Each row has a hidden value. The values are split into ranges, and the band after each row names the range that its value falls in. Each part has its own value, ranges and names.
[  45  217 -112  313  295  200 -140 -578 -282 -148  -11 -334  -90 -132
  -45  -70  197 -212  208 -431  152  245 -336 -158 -104  121  -51  175
 -259  205   89 -302  210  369 -124 -104  112  -26   11 -252  -97  166
 -194] => (52)
[ 185 -171  359 -116 -207  -50  174   26 -196  162   35   51 -180   98
   70   65    3  178  105   63  330   57   28   33  -91 -344 -131 -404
 -151 -102  177  331   93   -9 -146  279   77 -228    7  -28 -446   13
  -42] => (52)
[  55  156  497  -69 -110  -44 -190  154  323  303  -48  276  173 -139
  -24   93  104  203 -205  113 -104  -16  205  219   60  189   25   96
 -105  -25 -171 -119 -314  129  459   86  171  100  -74 -121 -205  -79
 -244] => (53)
[ 107  103  -24  103  181  114  301    4 -162 -153   84  140  121 -162
   17  355  115 -171  173 -232 -231   10  -55  195  -98  -98 -327   97
 -237   27  341 -222   -8 -115  -54  -61  152   95  105  121  254 -306
  -98] => (53)
[-146 -207   92  177 -283   -9 -391  164 -190 -135 -180  -43   79  -91
  145  130    5   92 -265   79 -240  -45  226   30  345  316  158   42
  265 -322  265 -130  -42 -202  210   46   94   33  115   96  -62  -71
   15] => (53)
[ -46  -54   34   -5 -171  212 -203  141 -228  108 -112 -233  -30    3
   52   52  131  105 -328 -127 -161   33   80  -91  349  219  144 -132
  287 -307  104   82    1 -142   52 -145    1  105   -4 -117 -214 -261
  114] => (47)
[  13  -88   49   19 -192  141 -208  189 -260   29 -148 -138  -36  -21
  101   94  145   57 -372  -57 -163   -4  134  -54  326  189  124 -157
  270 -326  112   62   -1 -191   58  -89    3  116   19  -60 -223 -237
   84] => (60)
[ -19   82  321  -15  -87   45  -81  -16  189  241   14  107  117  -75
  -41   35  106  153  -93  -11  -51   61  121  123   85  159   21  -15
  -63  -27  -63  -59 -131  118  276   33  127   26  -36  -82 -172  -67
 -157] => (44)
[ -96  137   26   77  212  134    7 -470  -93 -131 -389  337    3   54
   77  223  140  -45  -28 -419  -81  204  423 -135  -15  199  -61 -368
   28  -73    1    2  200 -329  -71  212  226 -481  121  139 -195  300
 -297] => (51)
[ 198  -78   26   31 -360    4  144 -150  247   37 -144  -39  -56 -137
  -85  224  221   17 -253 -248   46  -90  175  243   41   43  -10  242
  173 -143 -164  340  -58  -52   30  227 -133  -13  -90 -196   36   23
  -53] => (57)
[  33  228   43  117  378  215  334  -59 -192 -187   36   50   80 -125
   28  407  176 -182  163 -336 -166   -9  -88  126 -175  -88 -292   32
 -229   34  387 -195   73 -143  -69 -130  187   -8   11  -29  207 -383
 -130] => (60)
[ -63  124   -1   82  164   63   11 -439  -64 -165 -403  395    6   33
   93  233  185  -49  -68 -387 -105  185  423 -121  -35  196  -74 -281
   24  -78  -61  -22  127 -308  -29  271  190 -408  151  173 -177  359
 -331] => (53)
[ -72  159  605  -97  -98   21 -298  192  447  397   35  239  273 -168
  -62   36  -23  320 -113  135 -134   -2  212  208  130  322   98  124
 -132   -5  -89 -183 -283  194  550   62  235   24  -65 -112 -158 -118
 -192] => (44)
[  51   73  304    9 -101  -22  -74   -1  148  144  -36  198   90 -108
   -3   97  152   98 -160    3  -56   28  145  142   35  122    1    8
  -54  -33  -82  -93 -155   88  267   94  107   59  -24  -57 -176  -14
 -197] => (54)
[ 108  -19 -101   42 -484  114   10 -534    0  -97 -321   -3  -17  -41
 -122  265   75  -20 -216 -332   -4   53  332  256  129  106   -7 -134
  268 -132 -261  262   -1 -100  110   91  -92 -185   28 -115  -66  321
 -168] => (44)
[-308 -117   44   79 -209   26  401 -283  356   21  243   20  129   26
  220  -76  139   50 -261  229  -85   29  188 -225   74   28  388 -179
  400   -9  199 -146   89   97   59  162  -42   -9 -253  213   73   68
    8] => (52)
[-153  116   55  -21  268   75  232  -97  131 -212 -221  149    6   63
  207  171  364  104   30 -269   22   29  187 -284 -102  218  -61  -61
 -210 -199  -34  162  133 -171  120  390   20 -295  231  147  -68  191
 -239] => (60)
[ 219 -157  355  -89 -153  -53  211   33 -197  178   -7  100 -175  125
   86   67   20  116   93  118  322   60   86   67  -88 -367 -181 -454
 -196 -113  142  356   82  -86 -156  254  113 -238   -7   -2 -453  -40
  -86] => (44)
[ -31  146  475  -66  -85   12 -184  119  355  324   20  206  215 -130
  -54   41   81  237 -112   75 -108   19  170  193  101  259   34   85
 -143  -17 -134 -126 -252  171  473   49  172   69  -29  -93 -158  -97
 -208] => (51)
[ 184 -154 -173  138 -399  -21  126 -156  282   30  232   59  259 -178
  194 -205 -129 -212  -96  515 -185   71  145   10  237   25  137  100
  -51   85   -7 -315  -74  241  112   88   -9  250  -31  402  260  123
  -14] => (53)
[ -60  -60  -82  268  -27   -6 -175 -501 -220    1  169 -138  -62 -132
 -183 -179  273   -6  211 -456  103  335 -313  -35    8  195  -63  117
 -148  158   33 -297  152  457  -58   20   25  118  201  -55 -204  280
 -133] => (52)
[-303 -168  520   84 -180  -35 -488  257  312  121  157  206  306 -308
   -3   60 -188  362  -14   66 -231  -32  195  104  235  502  258  242
   76  -71  437 -413   -6  116  378  212  262 -106   77  123   48  -72
   46] => (47)
[-148 -179  -17  129 -344 -105  398 -277  374   -9  264  140  163  -34
  257 -125  130  -65 -311  412 -108   25  225 -126   82  -34  352 -137
  342   43   91 -234    3  157   92  206  -70  136 -226  334  104  158
  -42] => (57)
[ 117 -161 -132  125 -425  -54  213 -185  362   49  246   82  253 -136
  223 -208  -82 -180 -171  565 -166   50  189  -12  211   -5  207   48
   48   81  -26 -283  -91  236  138  122  -33  241 -105  396  233  141
  -30] => (53)
[-164  122   -3   53  157  159   37 -534  -85 -100 -373  293   -8   83
   19  229  149   20  -10 -513  -82  229  400 -136   -4  209  -52 -366
  104  -82   -7   48  196 -312  -78  201  193 -496  127  108 -194  327
 -275] => (47)
[ 189 -119  -62   55 -416  -11  166 -227  184  -32 -162  -63  -76 -118
  -94  229  243    0 -226 -295   55  -69  167  247   49   38  -38  222
  186 -161 -184  368  -34  -58   12  242 -175  -15  -25 -158   46  101
  -59] => (57)
[  91  263   -9  193  418  188  278 -196 -285 -249  -25  -24    3 -130
   59  372  191 -265  158 -368  -91   16 -152   67 -236 -139 -267   89
 -224   98  371 -235   92  -84 -153 -118  193  -19  -44 -107  160 -272
 -172] => (57)
[  51  -75  -66  292  -72 -121 -171 -469 -270  -35  124  -23  -97 -152
 -159 -145  353  -70  115 -406  113  309 -282   45  -39  125 -104  101
 -148  165  -47 -311   83  440  -47   57    8  208  198  -45 -271  314
 -199] => (57)
[-142  -65  155   66 -166  -69  255 -148  210  -17  100  172   64  -36
  147   68  247   56 -278   86  -55   -3  173  -51  -12   25  204 -122
  250  -41   84 -114  -13   54  129  198  -16   44 -137  109  -69   64
 -107] => (53)
[  13  128  569  -61 -138  -72 -264  209  388  329   -1  325  228 -190
  -38   91   52  251 -202  148 -147  -31  223  257   84  247   64  153
  -89   -9 -113 -200 -333  157  514  103  203  107  -74  -96 -171  -94
 -225] => (53)
[-220 -169  552   87 -198 -117 -465  314  289   23  104  329  285 -338
   67  136 -144  309 -117  141 -231  -94  249  128  173  441  256  225
   90  -83  421 -442  -42   73  398  287  246  -73   63  153   24  -32
   -3] => (54)
[ 128  -71  259  -96  -20  123  -53  275  -51  200   98   75 -106 -205
  -20  133  245  131 -383 -356  -61   -6    9  -86   99  119  163  -71
  290 -138  243    8  145  -46 -201   95    3   79 -128 -171 -264 -336
  209] => (54)
[-208 -204   81  178 -264   46 -380  106 -142 -116 -124 -111  116  -80
  122   68  -25  114 -174   72 -214  -12  199    5  369  369  170   18
  205 -302  272 -128   21 -141  233   19   94  -11  144  112  -31  -62
   32] => (51)
[  76 -117 -209   98 -361   83  149 -194  348  113  249  -88  292 -112
  160 -260 -179 -137   23  465 -192  107  113  -50  296   82  131  131
  -91   64   -8 -229  -61  249  131   33   -1  185  -10  378  317   88
   20] => (52)
[-131  -49  161   54 -132   12  215 -155  190   61  116  117   88  -26
   90   36  173   57 -181   59  -49   38  162  -15   40   48  152 -166
  167  -33   97  -83   24   49  110  113   31   -1 -113   90  -69   -9
  -82] => (51)
[ 116  -96 -151   55 -488   97  156 -388  163  -63 -194 -148  -27  -64
 -117  209  157   -7 -186 -279   39  -25  215  243  127   93  -13  105
  212 -173 -237  380   -4  -49   80  146 -188  -83    7 -135   78  175
  -73] => (44)
[  14  157  592  -71 -109  -48 -293  238  433  346   17  320  256 -215
  -44   73   45  258 -195  159 -156  -34  212  249   94  294   74  181
 -133    1 -128 -231 -334  194  554   89  211  117  -68 -104 -156 -113
 -223] => (54)
[ -38  -59   80  -23 -129  195 -191  126 -196  203  -56 -180  -56  -17
    5   32  136  130 -312 -219 -153   74   56 -106  315  192  148 -120
  320 -249  151   63   30 -120  -51 -117   33   87  -53 -142 -249 -279
  145] => (52)
[  93  -50  319  -99   67   91   27  266  108  236  137  100 -104 -234
  -32  150  277  168 -325 -438  -29  -31   -4  -97    9  116  168   62
  269  -85  284   36  166  -32 -241  199   20   13 -180 -204 -196 -339
  207] => (57)
[-352 -241  374  143 -228  -23 -490  202  202    3  101  102  280 -267
   57   69 -229  315   -2   66 -267  -33  210   36  297  496  278  249
  167 -138  534 -384   50   17  295  213  240 -145  108  187  121  -33
   95] => (52)
[  43  253   38  151  408  213  310 -120 -207 -216   16   24   59 -128
   45  383  188 -214  153 -326 -126   -1 -107   95 -202  -91 -267   40
 -238   62  368 -224   86 -103  -76 -129  191  -19  -17  -62  183 -336
 -159] => (60)
[ 150  367  -95  305  514  278   16 -463 -374 -339 -169 -288 -107 -122
   92  162  233 -365  134 -390  131  101 -257 -146 -224    5 -136  104
 -332  143  155 -245  220  131 -141 -141  153  -99  -58 -291  -20  -11
 -258] => (60)
[  95  -54  140  -38 -122  116 -186  229 -186  162  -63  -49  -79  -99
   41   94  193   86 -409 -204 -143   12   72  -64  240  144  142  -86
  307 -225  133   27    6 -121  -65  -34   17  147  -76 -144 -272 -282
  131] => (57)
[  36   79   29   66 -117   58  -82 -538 -152 -119 -398  379  -14  -12
  -26  278  109  -51 -182 -396  -86  184  444   81   22  137  -43 -385
  189  -52 -134  -15   75 -232   11  159  140 -333   85   60 -261  395
 -306] => (54)
[  90  311 -130  297  435  287  -52 -540 -314 -211  -78 -393 -103 -111
   21   15  177 -281  225 -427  156  188 -335 -197 -155   58  -92  178
 -319  184  140 -244  231  266 -170 -139  140  -91  -40 -296  -29   62
 -199] => (52)
[  87  356  -47  259  547  272  213 -318 -279 -300  -92 -151  -17 -111
   98  282  214 -340  159 -337   -3   43 -182  -47 -240  -64 -213   90
 -313  119  284 -248  159  -13 -126 -160  200  -77  -77 -183  126 -211
 -233] => (60)
[ 122  -85 -141   63 -499   93   86 -442  118  -20 -217 -160  -55  -56
 -171  189  160   12 -169 -344   60   20  188  262  131  103  -33  106
  211 -155 -277  379  -20  -14   73  121 -173  -84   17 -187   10  214
  -96] => (47)
[ -17    0  -48  266   44   22 -140 -510 -271  -47  116 -136  -98 -119
 -162 -128  320  -48  170 -468  158  308 -309  -32  -49  158  -77   36
 -175  154    5 -261  177  428  -59   -2   26   86  167 -119 -260  253
 -173] => (44)
[  41  -52  198  -84  -15  152  126  110  300  257  131  -42  -37 -182
  -78   95  194  175 -164 -385    1  -18   15  -60   52  149  119  198
  163  -87  176  174  143    7 -167  208  -19  -65 -144 -179  -15 -260
  178] => (52)
[ 157 -194  348    5  -82  -98  161   -1 -154  343   53  164 -150  133
    3  -42   47   96  130  103  247  162   81  108  -34 -320 -218 -391
 -190  -57  152  256   41  -82 -213  184  208 -174  -32   32 -467 -120
 -106] => (47)
[ 176  -81 -224   63 -292  135   64  -58  161   71  228  -81  304 -193
   52 -102 -232 -133  207  240 -266  105   12   98  284   86 -101  239
 -274   51   91 -242  -75  187  101  -42   48  209  164  352  394  -44
   51] => (52)
[ 283 -176  378  -85 -209 -150  174   55 -254  112  -23  167 -218   75
  111  113   69  106   13   92  331   29   67   85 -144 -412 -160 -420
 -137  -94  142  306   52  -56 -168  322   80 -173  -14  -17 -499   35
  -98] => (57)

[ 120   42  -44  -46 -312   14  -70  230  -67 -234 -106  -46 -136  152
   99  155  233  221   18  -10  -63   11 -142   32  -66  117   16  -88
  146   60   30  -50 -250  -65  -32 -225  215  206  -67 -113   67   55
   19] => C
[-156  134  170   60   27  177  167  -36 -191  -82  209 -174   22  -46
  -60  -34  -99  -87 -132  129  -74  -75  156 -108 -140 -135  -27   78
  128 -143  167 -162   95   37   12  131   -4  -74  143  -45  -28 -212
   38] => A
[  -2  170  -61  205 -115 -157 -304  246   44  292   22  119 -180 -130
 -113   20 -100 -203  -18  -57 -129  177  115  113  -14  -95  203  199
 -382  -67    6 -110  326   20 -326   23  -22  183   83   12   -5  109
   49] => C
[ -12   23   29   31  -71  -34 -124  110   22  129  -16   16 -108   68
  -12   72   52  -91  -55   44 -111   45   33   -3  -59  -54  106   67
 -101 -119  -48  -22  142   63 -140  -17   -7    9   15  -48 -102  -20
    8] => Q
[ 136  -58    2 -127 -116   50 -192  -26  -93 -161  -35  155   95   91
   96   66  -16   93   83  139 -238  118 -132 -220  135  133  -75 -242
   30  201  -63  -28 -269 -136  -72  -12  207   43   75   17  221  -84
   98] => X
[ -65   -4   71 -196   23   45  136   54 -192  -16 -150  139  148  -17
  -69   55   97   28   81   51  -71  141   50  -89   37   95   10 -290
 -152   37 -119   80   70  102  104 -158  112  -73   35  -88  163 -183
   48] => A
[  47  156 -145   99  -97 -163 -157  148  -27  160    4   39  -57  -45
  -20  -39    6 -181   91   28 -109  104  -28  -31   23 -213   83  151
 -142 -143   14  138  280   50 -283  -25   41  -38   29   20 -157  -39
   44] => S
[ 148   22   53 -181 -137  -42 -150 -166 -111 -206   26  101  -22  -39
  133  106  -95   50   78  132 -270   21 -191 -159  136  105  -66 -193
   73   40  -47 -120 -299 -136 -115   56  176  124  124   -3  302 -173
  115] => S
[  26   78   49  128 -106  -60 -265  175   98  238   -2   10 -198  -72
 -157  109  -43  -40  -55   11 -168  111  110  111  -65  -42  139   86
 -266  -54  -19  -82  190   20 -312   46   -5  249   94   17   39  103
   -1] => L
[  23  178  -35  -85 -161  -77 -178  -20  224   79  113 -247 -342  -95
  -81  200   76  258 -220  -59  127 -182 -288    7 -109 -355   58  147
   72 -192 -203  265   99   50 -458  117 -135   -7  -75   80 -267  -26
 -285] => S
[  44   18   97  -95  -29 -102   37  -90 -128   11 -108  -69  -97   74
   79  103    6 -131   52   76 -195   51  -37  -80   71  -27   44 -159
   60 -105   39  -30   27  -44  -34  -76   55   22   99   44   89  -46
   66] => S
[ -29  -90  -85  114  -75  -65 -193  141  -40  252  -10  105 -105  196
   62   10   83 -269  -87  -47 -138   63  -18 -163   -1 -186  187  164
   -7  -99   34    6  262  -10 -125  -51  -54  -84  -46   16 -263   66
   32] => H
[ -26  103  -67   98 -148 -113 -179  202  -41  127   23   92 -153  -61
  -42   32   28  -63  -65 -104  -47  120   -6    4    5  -60  131  105
 -134  -12   14   15  189   15 -167  -54   27  100   21  -61   -8   26
  -16] => W
[ 128   -9   31  -73 -392  114  -54   42  -63 -375   -1 -217 -215  194
  127  257  197  302  -58  -67  -43 -239 -251   80 -153  -79  105  -36
  270   -8   57 -208 -328 -132 -189 -154  119  361  -46   47   42   77
  -30] => L
[ -52  -27   71 -204   40   33  115   48 -129  108 -183   46    4   29
  -82   98   62    2  -14    1  -60  129    2 -175   73    3   44 -318
  -49   50  -49   28   78  -51   80 -147   53  -65  -21   75  121    5
   18] => Z
[ -51   39  -71  129 -132  -40 -233  280   21  149   40  159  -77  -11
  -88  -12   16  -62  -84 -101  -19  159   72    8    2  -20  158  108
 -242   61   -1  -32  217   19 -167  -50   36   90   -4  -40  -29   64
    0] => Q
[ -98  -73  105 -236   -6  166  152   18  -92   38  -39   27   67  -56
 -223  141   72  159  -52  -36    1  -38    5  -97  -37  -36   61 -274
  -63   18 -111    6   43   33    4  -67   19   38  -24   36  152 -138
  -33] => Q
[  54 -145   27 -228  -28  114  175  115   -9  156 -135  -59   55   80
 -244  149  154   73  104   98 -155  -42    7 -142  -28   -1  -14 -302
  119  -92   -3   50  -42  -32   27 -126  127   36  -98   52   79  -79
   83] => X
[   9 -131   11 -208  -72  245  134   81   32   91   46  -97  106  -32
 -381  147   80  237   27   16  -41 -164  -33 -132  -78 -151    9 -242
   89  -12  -27   50  -33  -47 -145   -7   72  114  -87  154   89 -119
   -5] => X
[-135  150   53  110  -15   86   70   82 -236   -5  131  -91  -50  -76
  -52  -76  -47  -59 -157    9  -46   80   90 -207  -42 -165  -32   61
  145    2  233   -7  170  -49   -2   45   44  -52  101   -9  -27  -55
   -8] => S
[ -23  -38   92  -53 -325  185  -79  -54 -114 -375  129 -129 -165  144
  112  237  101  295 -217 -186   67 -250 -227   34 -133 -122  180   -8
  173  106  -16 -241 -231 -104 -170  -61  -16  290    9   59   64   20
 -123] => H
[ 189   23  137 -146 -501  132  -55 -194 -250 -743  -75 -231 -216  254
  401  366  237  379    7  -36 -125 -344 -381  206 -214  -82  153  -69
  249  -31  -27 -357 -504  -93 -246 -212  130  512   71   25  137   15
   -8] => S
[ -54 -180  140   24  -26  -41  -75  -60  -69   19  -17  -61  -88  239
   47   85   25  -42 -138  -98  -67  121    3 -145  158   40   99 -205
  131  199   76   78   51  -93   28  -84    3   24  127   80   95   73
  -96] => W
[ -24 -176   74  -22  -28   31  -27  102   84   22   14  -94   -7  232
  -98   20   17   50  -90  -41   18  128   54 -149  169  109   21 -264
  129  233  108   77  -22 -138   51  -93  106  -15   19  119   98   87
  -55] => A
[  15  107   29  -11  -69 -147 -181   27   82  213  -70  -77 -307   45
   61  173   80  -64 -136   27  -91    9 -109  -10  -71 -162  113  111
  -40 -215 -147   89  164   63 -235   15 -111  -47  -10  -27 -216   37
 -104] => C
[  22  -94    0 -274   22   20  219   49 -149  158 -216   33   88    1
 -185   96  139   -9  155   49 -148   53  -26 -193   64  -62    6 -357
   33  -82  -13  139   93  -14   49 -187  126  -28  -62   79  117 -101
   92] => S
[-193  184    1  103    2  141  207  146 -253  -31  229  -74   69  -75
  -72 -145  -50 -149 -121   44   18   -6  136 -208  -97 -153  -44  143
  182 -105  247  -81  166   11  117   53   47 -200   35 -102 -107 -211
   65] => Q
[  18 -126   -7  -88 -125  104   13  110   -2    1   53  -32    4  117
 -119   87   68   80  -32  -23  -58  -53  -52 -148   21    5   31 -149
  173   55   64  -40 -105 -111  -12  -60  105   64  -59   47   71  -41
   27] => H
[  51  -10  -67  -15  -42  -81 -121  128   66  190 -114  -55 -134  198
   42   40   90 -113  -40   50  -80   98  -75 -175   53 -152   63  -24
   56  -61    9  117  138  -78 -130  -86   22 -143  -83  118 -226  134
   -8] => Z
[  67  111  -50  -58 -334  -34  -32   77 -116 -310    1 -141 -234   79
  151  140  117  179  -68 -157   57  -98 -257   16  -11 -101  106  -28
  202   32  104 -122 -172 -161 -132 -182  116  226  -49   62   56   92
  -37] => S
[  -9  395 -120   26  -28 -327 -186   88  154  304  -29 -127 -383 -111
   77   63  -52 -191 -128  -19   94   71 -168    6   11 -338  128  244
 -164 -292 -157  172  364   40 -349   44 -176 -254  -59   76 -362   82
 -140] => H
[  80  169 -121  227 -124 -230 -330  376  135  412  -36  151 -191 -105
 -137    5  -36 -288   90   59 -236  216  167  154  -43    4  154  259
 -387 -205    8  -78  315   78 -306    1   51  165   30 -105  -69   80
  139] => C
[ 209  126  -41  -83 -287  -33  -31  155   38 -196  -99 -222 -187   88
   35  157  135  194  108   93 -105  -57 -160   65  -54   -7  -29  -97
  175  -80   87  -62 -245 -126 -187 -153  225  236  -52   49   54   79
   58] => W
[ -20  -21   43 -367   72   61  248  119  -51  266 -263  -13   -7 -144
 -361  156   82  160   47  -11  -29  116   -8 -200   85  -32  -17 -509
  -51   30  -55  129   87 -100   50 -174  103   17 -114  182  245   34
    7] => L
[ 136 -112  104 -189 -178   79 -132   13  -19 -211  -50   96  -39  125
   97  164   82  179    8  155 -250   18 -104  -99   19  287  -70 -228
  115   66  -66 -168 -406  -88   27  -42  226  171   17 -132  253 -104
  103] => Q
[ -46 -253   31  133   78 -132    1    6   18   20   44 -109  179  469
   56 -126  -62 -277   44  -64   38  247  117 -201  395  122   63 -293
  170  355  201  236  124 -135  161 -157   80 -275  149  182   31   48
  -29] => Q
[  30  126   11  135  -97  -26 -284  316  164  208  -28   61 -101  -92
 -212   41  -17   46  -12   68 -105  213  181  147  -67   54   73   57
 -393   23  -64   -7  189   73 -298   14   79  196   62  -36   35   96
    1] => Q
[ 122  -33 -107  -30 -469  158  -96  176 -151 -492   18  -59  -56  231
  158  167  278  369   -8 -136   27 -169 -288   23 -117  -38   89  -27
  251  168   53 -110 -354 -118 -137 -245  213  312  -94  -24   32   43
  -21] => C
[ -60  159   73   19  -19   -9   42  135 -101   20  -10  -47  -76  -14
   -5   12   -5  -67  -61   83  -68  128   98  -60  -24   54  -19  -35
   -1  -43   71  -54   60    7   53  -35   75  -61   60  -98   32  -52
   35] => Z
[ 141   29   72  -85 -270   92  -26   -3   13 -244   12 -240 -140  123
   25  237  102  219   26   72 -114 -210 -151   94 -138  -55   42  -67
  174  -88    4 -158 -270  -70 -220  -53  102  272   16   49   60  -22
    9] => C
[  13   47  -67  213  -47 -245 -322  363   51  470 -197  200 -263   99
   32    0   60 -386  -43    9 -236  339  169    5   16   31  200  184
 -306 -131   39  -60  381   25 -114 -118    7   28  -16  -90 -172  246
  105] => H
[ -37 -126   85  140   20 -183   -9   90  235  111  134 -322 -114  317
 -107  -11 -125 -112 -116 -133  145  175  110  -73  346  186   37 -262
  266  309  246  162   22 -219  106  -70   42 -106  110  183  121  157
 -140] => X
[  45   28   -3  -13  -19  -77 -121   10   22  171  -97  -72 -113  141
   44   89   45 -120  -12   81 -129   54  -67 -110   13 -193   82  -13
  -21 -104  -64  106  163  -10 -205  -26  -38 -107   12  113 -188   54
  -23] => X
[  55   52   54   12  -55    4  -65  161   43  152  -69  -98 -112   17
 -134   91   65   35    0  137 -175   92   75  -34  -63    1  -30  -60
    2  -76   31   60   51    8 -129  -15   95   78   34  -23   -4   21
   15] => L
[ -47  263   56  -43  -96  -47 -109  -23  211   61  186 -241 -291 -179
 -127  144 -116  119 -204  -32  137 -156 -110  111 -103 -273  106  147
 -106 -202 -139  -20  133   30 -402  173 -149   33    9  112 -119  -44
 -180] => A
[ 146   12   99 -106 -413  186   21  -72 -129 -584   14 -237  -71  242
  217  296  214  305   62   44  -87 -363 -233  224 -259  -53  116  -19
  192 -105  -47 -301 -416    4 -204 -151  117  364   27  -33   45 -106
   27] => Z
[ 180 -129   66 -244 -165  110 -223 -185  -80 -288   36  150   26  114
  191  145  -57  160    8  171 -305  -26 -263 -296  130  167 -100 -266
  197  164  -83 -201 -514 -234  -61   78  206  105   58   25  296 -134
  123] => H
[-176  192  -22  116   50  116  262  -47 -343  -49  289 -126  182  -41
  -10 -165 -159 -330   -4   71  -33 -105   86 -250  -48 -336    3  163
  207 -169  259  -97  229   -8   35  109  -28 -294  118   37 -150 -302
  118] => H
[  64   60 -136   18 -128  -69 -132  220  104  158   -2  -58 -118   60
  -85   40   91   16  -14    5  -22   46  -92 -101   12 -135   27   37
   56  -46    5  167   92  -43 -198  -50   64  -49  -93   44 -164   47
  -35] => C
[ 141   87   33  -72 -282   -5  -36   93  -40 -234  -86 -163 -191  115
  101  205  155  183   34   47 -108  -78 -147   92  -95   41   28  -77
  146  -61   21 -120 -248  -63 -121 -150  156  243   -6  -42   77   29
   24] => L
[ -96    6   18  200  -88  -83 -285  141  -86  218   24  231 -109   21
   24   29  -37 -282  -99 -106 -150  143  127   63  -36  -67  290  210
 -363  -42  -36 -179  343   85 -191  -10  -92  125  107  -66  -47   42
   44] => Z
[ -15  210 -119   -2 -132 -111 -120  125   23   55   60  -36 -142  -81
  -24   55   41   60  -76  -78   98   19 -161  -39    0 -193   62   91
  -43  -43 -105  190  144   33 -237  -15  -21  -90  -39   -5 -141  -50
 -125] => C
